What each symbol does to the items:
* | si tu zo pu ra fo
NQ | . . TB . FL CM
DN | . DL . TR PC DS
BF | . NQ ZC . BH SF
GJ | . LM TN QS MH SJ
NR | SG HN MH RJ QS ZN
NF | LJ BH HF . GP GM
CL | . . FC . CM CJ
HG | . MM JD MN GR .
GF | . ZH HQ DH RR PN
JB | . FZ . MH TN ZS
RN | . GZ JG SZ GL GR
TL | TR RL DG . RT ML
HS | . CJ CH . LS .
TN | . FF . GJ JB GB
FM | . . LT FD LZ .
LJ | . . SQ FJ RD SM
LM | . JM FF GS LF GF
MB | QC FT GS . RQ GP
NL | . . NC RH QC LJ
TG | . RR ZS ZN SJ RN
PQ | . CL BQ . SF HS
RJ | JC RQ NR . HC HB
ZG | DL JH PN RL TJ QJ
PF | . FD BG LS CH .
JH | . CD TR SF BQ PF
CD | . . CR CM FC FD
CJ | . . TZ . LQ .
GR | . GG CT MC HG .
JQ | . FJ DZ BH ZC BQ
QJ | LT PF MM SC BC .
HD | . . RM . DQ NQ
ZP | . . . QC NC LP
SQ | . . . LJ LP SD
MN | DS QJ HG ML MC .
JM | . QC SN NS JC ZH
ZC | . TB ZH BF JQ JH
GG | . BM ZJ BC MM .
QS | SN GS GJ HC NR GH
ML | BG SC MN . LG .
DL | . . . CR SD LT
ZN | NJ HF TG HB GH SZ
BG | . FM DS PF BM .
BQ | . FC PZ PQ JH CH
MC | NZ BC GR LG MN .
LQ | . . FD . CJ .
HB | DZ NF ZN . HM RT
SC | FM LS QJ . MF .
GM | SM PQ TJ . RL MF
RL | CR SF ZG . GM SC
RH | . . NL DQ RM FJ
BC | QB CH GG MF QJ .
RD | . . LP TB LJ CR
ZS | . FS . TG GB JG
DG | DN ZG GL TL SZ MN
JC | . NL SG SR JM DZ
CH | . TZ BM HS PF .
NB | . DS . MM ZJ .
TR | . CR DN JH PZ BG
NC | . . . NL ZP SQ
HQ | . CC . GF FS QZ
PN | . TR QZ ZG GZ MM
SZ | PC TJ RN RT DG MC
SN | . ZP . JM SG CC
SG | . NC . JC SN NJ
HM | ZH GP GH . HB TL
MM | . BG NB QJ GG .
SM | . . SD FC CR LZ
ZJ | . NZ . GG NB .
MH | . LF JB NR GJ TG
GL | . PN RP DG RN HG
RT | PZ GM SZ . TL LG
MF | LZ HS BC . SC .
FS | . NJ . RR HQ PJ
GP | RD BF DH . NF RL
DQ | . . RH . HD FL
FL | . . FJ . NQ CL
DZ | . LJ NJ JQ ZH PZ
GS | ZP NS LM MB HN DH
DR | . DQ SR . FT BH
FZ | . SG . LF FF FS
CR | . . DL CD SM FM
RR | . DZ FS HF GF GZ
LS | . LQ PF . HS .
NZ | . QB . BM DS .
LF | . JC FZ HN LM RR
FJ | . . LJ FL TB FC
GH | CC DH SJ HM ZN DG
SR | . RH JC DR NS JQ
CM | . . CD . CL LQ
LT | . . . FM QB .
RP | . QZ . GL JG JD
HC | JM MB QS . RJ HM
HF | SQ JQ RR NF DH TJ
QC | . . ZP RM NL RD
TJ | SD BQ GZ GM ZG BC
DH | LP ZC GF GP HF ZG
BH | . FL JQ . BF PQ
PZ | . SM PC BQ TR BM
ZH | . RD CC ZC DZ TR
SD | . . . SM DL QB
RQ | NL DR HN . MB NF
NJ | . SQ . DZ CC PC
CC | . LP . ZH NJ DN
LZ | . . QB TZ FM .
GZ | . PZ PJ TJ PN GG
SJ | . GF GB GH TG GL
CT | . ZJ . GR JD .
HN | NC SR LF RQ GS HF
JD | . NB . HG CT .
BM | . LZ NZ CH BG .
FC | . . SM CL CD TZ
QB | . . . LZ LT .
TB | . . RD NQ FJ CD
RM | . . QC HD RH TB
LG | BM MF MC . ML .
PC | . SD . PZ DN NZ
PJ | . PC . GZ QZ ZJ
NS | . RM JM FT SR ZC
FT | . HD NS . DR BF
FF | . SN . LM FZ HQ
DS | . LT . BG NZ .
JG | . PJ . RN RP CT
GB | . HQ . SJ ZS RP
SF | . CM JH . PQ LS
LP | . . . RD SQ DL
FD | . . FM LQ TZ .
TZ | . . LZ CJ FD .
QZ | . DN . PN PJ NB

In the rows, zero is written as 128.

The rows follow the links: the fewer symbols apart two items are, the more alike their rows tend to be.

Each row is also shifted at random along 5 hidden directions that mean nothing.

Some items, each with a row of numbers:
MF	[ 232   95  156  124  134  103  159  122  124  136  144  108  127  145  128  167  133  131  113  132  118  154  127  132  121  139  157  115  141   91  106  131  135  116  150  121  152   90  127  121  125  110  128  104  131  155   96  108  124  124  114  147  133  120  118  111  125  135  121  137  152  102   97  130  106]
FD	[  14  112  126  125  161  147  140  101  174  155  128  127  146  182  130  144   98  127   99  125  121  155  102  132  104  131  132  118  171  134  105  116  178  158  152  111  115  122  131  117   88  132  168  123  164  145  131  114  142  134  123   99  130  143  116   99  127  119  136  129  161  118  133  145  121]
NL	[ 149  153  128  133  124  136  148  155  141  130  167  103  113  146  144  108  126  114  138   97  132   95  141  132  131  149  149  139  139  118  135  115  112  132  113  139  109  103  136  116  145  129  114  108  140  122  126  132  125  125  108   97  108  142  143  130  128  160  112  139  109  120  141  147  144]
JH	[  -2  128  139  125  137   97  140  126  159  126  127  138  173  186  118  157  132  151   93  127  120  180   89  140   82  111  133  105  146  132  104  117  178  162  142  123  108   91  115  134  107  155  169  130  145  153  138  125  135  137  135  109  144  119  138   87  140  108  115  146  168  114  124  117  124]
CH	[ 171  117  131  126  158  133  123  112  151  158  117  124  129  171  118  164   99  118  113  133  121  125  136  131  113  153  127  124  174  125  109  114  179  122  148  114  117  132  146  118  104   96  134  159  168  144  104  145  121  125  113  130  116  142  108  120  114  141  122  159  136  120  125  145  127]
GM	[ 106   92  148  121  121  131  124  107  107  125  123  121  129  136  107  171  130  133  124  148  110  133  135  147  121  146  141  139  116   99  121  108  112  101  137  117  135  131  151   98  135  111  118  154  137  112  104  135  114  113  117  162  113  140  107  137  111  134  115  169  104  131  103  139   97]
JG	[ 174  120  111  121  132  136  125  125  129  147  121  156   99  107  143  129  117  105  140  136  140  116  158  107  125  128  116  127  140  115  144  140  115  115  113  118  147  136  136  142  117  110  111  120  138  113  127  106  127  156  149  164  123  142  106  154  134  115  121  118  134  142  126  108  142]
RP	[ 107  125  108  131  111  139  109  125  127  127   95  163  132  133  124  119  130  140  116  141  146  147  137  108  106  111  110  135  119  126  133  121  115  141  116  130  128  133  113  152  122  144  130  151  130  114  154  114  117  152  159  150  121  151  114  135  150   89  112  156  121  150  115   85  141]
MM	[  93  117  119  126  140  107  124  118  129  121  105  157  137  126  128  140  117  144  112  151  135  171  109  126  106   98  111  120  120  138  120  143  144  146  133  112  125  137  114  136  101  146  157  132  137  130  138  106  149  146  152  142  157  121  105  127  130   86  133  111  158  140  117   98  123]
FC	[ 125  141  137  132  108   73  144  180   89   76  136  117  135  140  116  157  121  141  145  143  129  146  130  176   89  124  138  146   80  115   98  136   91  141  116  100   66  106  138   86  143  139  146  145  159  112  121  159  164   95  110  115  124  126  124  138  109  142   77  166   97  139  113  128  102]
NC	[  89  162  121  132  127  109  140  165  137  123  145  135  118  129  144  117  117  109  146  105  145  104  139  129  114  126  138  129  132  136  134  138  121  141  104  120   93  107  140  120  136  129  120  108  144  116  147  141  142  134  126  111  123  134  141  139  128  150  109  123  118  130  148  132  147]
HC	[ 124  124  152  126  101  101  137  134  100  112  140  121  144   98  124  125  178  142  131  133  113  139  117  133  149  109  133  117   91  127  133  138  110  108  129  146  157  112  108  139  151  147  114  108   75  144  126  121  116  125  134  142  148   94  152  112  135  125  136  105  140  121  121  115  115]
QB	[ 129  133  111  127  175  146  139  125  174  170  134  137  105  158  149  134   77  102  123  109  141  118  136  120  106  146  132  116  186  127  125  133  169  148  129  108  116  124  149  129   94  108  139  104  177  139  126  111  143  148  123  111  127  147  110  128  123  135  131  119  152  122  141  149  149]
BG	[ 102  107  101  134  147  170  111   98  148  129  107  139  126  147  124  117   98  146  117  142  140  152  119  133  123  125  109  143  136  133  114  116  125  155  136  119  115  167  122  124  103  137  167  155  155  111  138  111  145  127  135  114  132  151   95  129  122   93  137  132  127  144  117  130  121]
NR	[ 196  126  150  125   84   92  151  155   90  104  156  121  134  119  129  129  173  129  131  122  131  119  146  125  133  123  150  132   97   97  139  132   80   98  115  141  149   74  116  133  169  135   95  104   92  127  121  114   99  136  125  156  115  109  150  127  146  143  100  155  114  118  112  105  123]
HB	[  84   96  158  111  122  116  144  112  129  161  141  130  132  139  127  168  153  107  110  127  107  131  134  117  113  143  149  116  145   96  139  109  141   99  136  126  157   90  144  131  133  109  102  117  120  142  109  113   96  149  129  167  118  121  129  109  140  144  115  151  140  114  116  127  117]
FM	[  95  143  110  127  154  144  110  122  154  134  109  133  139  148  118  126   97  136  122  131  132  142  106  139  114  121  107  120  152  165  105  130  175  155  140  116   99  170  131  130   97  133  165  155  157  139  134  149  157  122  127   95  147  132  116  125  118  109  148  108  144  136  142  140  138]
ZS	[ 106  132  130  122  130  113  140  142  143  156  137  155  115  118  149  136  127   98  123  119  142  120  150   96  107  122  128  118  145  114  154  142  124  120  106  116  145   99  140  152  128  119  105   91  134  123  137   99  110  175  154  170  121  130  125  135  153  133  104  129  141  130  130   96  145]
TN	[  97  142  121  129  122  123  131  133  124  122  133  147  117   76  153   97  149  126  137  125  145  129  131  110  138  100  118  119  108  139  150  157  107  128  109  132  153  124  115  150  132  145  113   81   94  120  145   96  128  151  157  138  156  106  141  133  141  116  140   75  143  134  137  105  137]
QS	[ 120  112  133  122  107  167  117  102  131  142  126  122  138  119  126  108  159  131  118  122  120  114  126  101  159  138  130  136  129  119  154   99  112  108  133  162  166  135  109  148  147  137  109  141   91  129  135  121   91  136  134  137  107  137  144  115  143  119  148  141  116  124  124  126  135]
TR	[ 134  148  110  141  120  131  109  144  132  104  104  137  153  159  116  104  124  161  121  136  139  157  107  128  113  112  113  134  115  152  109  119  139  161  129  140  101  143  107  137  124  162  167  165  134  128  148  148  146  117  133   95  134  137  130  125  138   99  128  144  122  137  135  114  141]
JC	[ 130  138  133  130  100  113  152  161  105  110  168  115  106  118  150  111  136  116  154  106  140  106  150  132  122  130  158  156   99  100  142  134   57  129   99  122  116   90  133  115  157  137  107   91  126  100  136  109  126  128  122  125  103  139  142  145  125  156   92  142   93  131  126  127  127]
DG	[ 155  102  139  130  113  117  132  112  112  118  121  136  145  117  126  135  158  147  114  147  128  161  116  115  138  111  123  120  107  112  125  137  121  123  138  135  159  118   99  142  133  142  137  119   95  139  128  103  116  137  146  148  146  117  126  118  144   98  136  117  151  122  101   95  119]
GR	[ 165  101  120  123  117  123  131  119  108  127  114  147  110  116  127  153  118  129  130  151  139  139  152  122  115  120  118  137  106  104  126  132   91  115  122  101  136  125  134  124  127  113  125  132  145  111  130  105  131  140  150  174  122  142   94  153  130  110  102  143  118  151   99  106  118]
FZ	[ 113  136  126  127  117  117  154  148  122  129  157  139   99   98  159  114  132  107  145  110  143  111  155  113  124  120  142  135  121  108  157  151   83  126   96  115  133   97  128  134  137  136  105   71  122  105  137   89  124  155  143  146  125  130  130  147  141  144  106  110  121  137  134  117  141]
QJ	[ 188  100  129  126  134  118  138  105  118  117  123  127  131  119  131  135  128  154  122  151  135  173  111  138  137  107  124  125  106  120  108  148  119  131  148  116  155  140   99  132  120  141  158  102  114  138  118   95  147  127  133  124  157  110  113  124  121   94  148   94  157  124   97  116  107]
LZ	[  97  123  116  128  170  155  126  111  160  162  131  132  105  145  132  145   77  106  130  118  133  118  131  133  115  143  119  124  167  134  121  127  157  139  133   98  111  152  159  115   95  101  140  129  180  120  121  130  144  131  121  116  126  148   98  133  111  139  137  119  138  133  139  157  130]
ZG	[ 117   74  122  134  126  178  134   72  145  143  137  123  142  149  132  124  132  146   97  127  124  166  112  114  147  129  137  134  138  100  126  103  123  129  156  137  164  125  100  137  127  141  152  121  121  134  124   76  109  138  140  128  124  143  111   98  137   93  147  141  145  123   97  121  114]
RD	[  -6  120  103  132  117  149  138  124  123   97  155  121  113  119  145   99  104  142  137  118  140  141  118  154  120  114  130  158   92  117  131  129   63  165  109  110   96  139  123  105  135  166  160  106  146   82  150   98  155  118  131   92  124  146  119  133  116  115  120  113  100  151  126  133  112]
NF	[  96  116  164  120  114   83  146  138  105  125  138  124  141  124  112  170  157  118  126  134  112  129  132  141  117  137  144  120  113  109  127  132  132  107  130  122  134   93  148  112  142  116  107  122  115  143  105  142  118  121  120  154  133  104  144  123  125  152  108  146  132  118  116  132  113]
MB	[ 118  146  146  129   87  135   93  137  117  107  103  115  178  162   86  122  179  154  113  138  107  121  116  123  129  141  123  138  117  140  127   78  142  118  135  178  124  129  116  135  151  141  123  215   92  136  139  191   97  102  112  126   95  136  167  109  141  133  123  192   90  133  132  123  133]
MC	[ 127  112  138  117  113   84  117  143   78   95  100  158  129  111   98  171  132  142  136  170  127  158  138  145   98  108  112  131   76  121  112  138  101  112  118  101  114  133  143  112  128  128  127  163  136  110  125  146  143  120  142  185  139  124  103  152  121  113   97  152  115  156   99  102   99]
DR	[ 174  142  153  132  104  102  134  157   90   96  150   97  131   98  119  129  156  134  155  131  109  111  135  161  150  136  143  136   94  125  126  139   96  104  127  137  121  119  134  104  160  125  104  123  101  131  112  165  134   90  102  122  131  100  158  138  113  162  128  125  103  117  132  147  115]
RR	[ 169  140  131  127   89   97  129  169   86  101  131  137  113  120  124  135  139  117  148  136  142  113  162  128  101  131  135  150   89  103  141  129   62  115   97  125  107  100  137  124  157  130  101  138  128   91  139  142  119  135  141  161  101  144  126  154  135  138   71  174   81  151  116  100  128]
ZH	[ 102  132  103  146   86  157  128  138  111   87  148  121  132  140  137   78  135  161  129  123  142  153  122  136  126  114  138  165   84  106  135  107   54  158  113  141  105  123   94  126  157  180  158  139  122   85  159  104  130  119  127   92  100  164  129  126  135  105  106  157   81  152  117  108  126]
GH	[ 163  139  135  125  113  129   92  122  129  138   89  142  167  130   98  125  173  150  116  144  113  124  112  103  147  126  109  118  136  161  133  106  176  107  141  169  156  143  113  159  134  128  114  184   83  154  137  169   99  129  136  146  134  116  154  117  149  119  153  147  130  125  140  109  144]
PC	[ 157  151  118  136  138  106  131  167  126  120  124  148  111  132  142  130  104  110  146  129  151  122  144  131  100  118  124  131  130  136  123  148  119  145  105  104   97  124  141  133  118  125  132  121  158  112  142  132  153  140  138  133  127  138  116  150  125  134  100  132  126  137  129  114  143]
SM	[ 154  140  116  139  147  122  142  148  114  116  142  121   92   99  137  128   92  113  158  130  142  114  140  162  138  130  125  140  113  137  122  160   99  139  120   99   97  155  149   98  119  115  133  101  158  107  126  130  173  106  116  108  145  122  107  158  102  145  128   89  120  139  138  150  118]

Start, symbols taken left to right, then the item you end at.
Answer with the item's name.
[ 168  131  134  117  137  107  114  134  128  153  100  161  124  121  116  156  127  110  123  135  130  114  142  105  114  129  116  105  150  128  132  141  164  104  127  117  146  123  150  146  113   98  102  139  134  141  123  143  119  153  145  178  134  122  129  139  144  132  120  134  145  133  134  111  141]
zo tu tu fo: NZ
[ 196  151  117  131  139  126  136  153  138  149  132  143   97  103  153  110  117   97  144  107  146   99  148  101  136  129  126  121  148  132  152  150  131  123  110  126  140  122  136  147  121  104  106   91  124  130  134  120  125  151  143  139  131  124  134  146  140  139  129  101  135  127  145  122  161]
fo tu pu: PZ
[  59  114  156  110  131  115  134  109  128  155  138  122  131  119  129  157  151  108  121  122  112  111  128  118  133  143  139  121  142  116  151  123  142   98  127  133  157  109  146  127  134  109   88  116  110  137  117  125  100  146  131  161  121  115  146  118  131  152  133  133  138  115  133  141  121]
si fo tu: LJ
[  54  137  137  127  104  139  107  123  123  109  128  110  158  133  104  118  156  147  122  134  111  122  113  140  141  135  131  139  109  141  128  100  124  127  136  154  123  138  127  116  145  149  125  178  105  129  132  166  117  102  114  113  112  128  158  116  121  138  132  151  101  129  134  142  119]
fo zo: ZC
[ 119  151  126  128  146   84  127  166  112  110  110  147  101  103  122  150  101  112  156  144  136  117  143  155  100  112  113  133  112  147  116  164  121  133  112   86   89  147  164  105  116  112  120  129  163  116  127  155  168  119  128  139  147  116  108  160  106  144  111  107  121  141  136  130  121]
fo ra tu: FM
[  94  139  129  123  116  134  112  128  132  134  122  147  141  119  128  109  158  126  120  125  128  121  123   92  138  123  122  118  130  141  154  125  136  120  120  151  153  117  114  158  134  143  109  131   92  139  142  124  101  147  150  140  128  120  150  121  150  123  135  125  137  128  143  106  150]
fo ra pu: ZN
[  -9  145  122  129  122  119  145  146  131  111  158  128  129  114  144  108  127  128  137  108  137  134  116  145  122  109  137  136  105  138  133  142   99  160  112  122  103  118  122  120  136  165  142   91  129  108  152  112  146  133  131   92  135  125  140  125  124  138  125  110  126  131  141  132  126]
pu zo: QC
[ 141  127  138  127  122  134  127  109  134  132  131  120  155  127  131  110  161  145  114  124  116  139  101  112  158  123  130  118  132  136  131  125  151  126  150  162  166  126   93  154  134  149  131  120   77  159  127  121  108  132  130  121  144  105  159  102  142  118  161  113  150  107  131  123  133]
zo tu tu: RD
[ 174  110  134  125  121  153  138  120  128  157  150  126  101   93  150  114  141  103  138  113  132   97  150  103  156  138  136  128  139  106  163  129  103  102  115  141  166  116  133  138  147  111   91   91  101  119  122   99  101  150  136  151  118  136  133  141  141  146  138  110  123  122  130  129  140]
fo zo ra: GB
[  61  119  150  114  162   94  134  123  147  154  117  134  141  153  107  186  114  114  114  138  107  139  116  147   92  133  132  109  157  129  105  134  185  124  147   99  115  119  158  114  101  103  130  134  162  152  107  146  139  131  121  140  145  112  114  115  116  142  120  139  164  114  131  145  116]
ra zo ra zo: BM
[ 135  173  111  138  111  124  120  168  132  101  128  131  144  129  134   83  143  137  133  116  140  115  123  118  126  116  122  130  117  151  138  127  124  154  108  157  108  119  110  149  144  156  133  134  108  126  162  149  131  130  130  102  122  132  159  129  147  123  125  130  112  136  150  113  158]
pu pu pu tu: HD
[ 122   88  138  123  113  143  124   89  120  126  121  124  148  139  113  142  150  151  102  145  114  157  121  118  136  129  138  136  110   96  124   96  112  110  143  141  156  121  109  134  136  138  135  158  112  129  118  106  105  126  136  151  116  142  115  114  136  101  131  158  119  128   95  117  106]
ra zo: SZ
[ 111   93  132  132  128  146  138  113  112  115  151   96  113  135  125  144  109  132  136  135  120  135  136  164  129  148  146  156  103   93  109  112   75  128  134  111  104  137  146   82  141  125  137  137  150  101  111  122  135   94  108  118  101  150  107  133   96  141  114  152   90  138  102  162   83]
ra ra fo: CJ
[  79  184  154  124  139   61  128  167  130  104  125  119  168  113  114  132  160  141  136  124  111  124   93  154  130  108  119   93  123  190  110  162  197  137  139  138  110  128  129  131  124  142  128  122   99  179  127  191  148  108  107   99  174   62  178  108  124  158  154   82  163   98  167  145  134]
fo fo fo: LQ
[ 211  118  138  127  116  131  110  129   84   94  116  102  125  111   95  143  126  142  153  154  111  115  132  171  156  150  125  149   93  130  111  125   96  101  142  126  111  165  141   86  146  113  120  184  131  117  103  179  144   73  103  128  122  129  117  145   92  144  133  146   83  138  113  157   98]
ra ra ra: SF
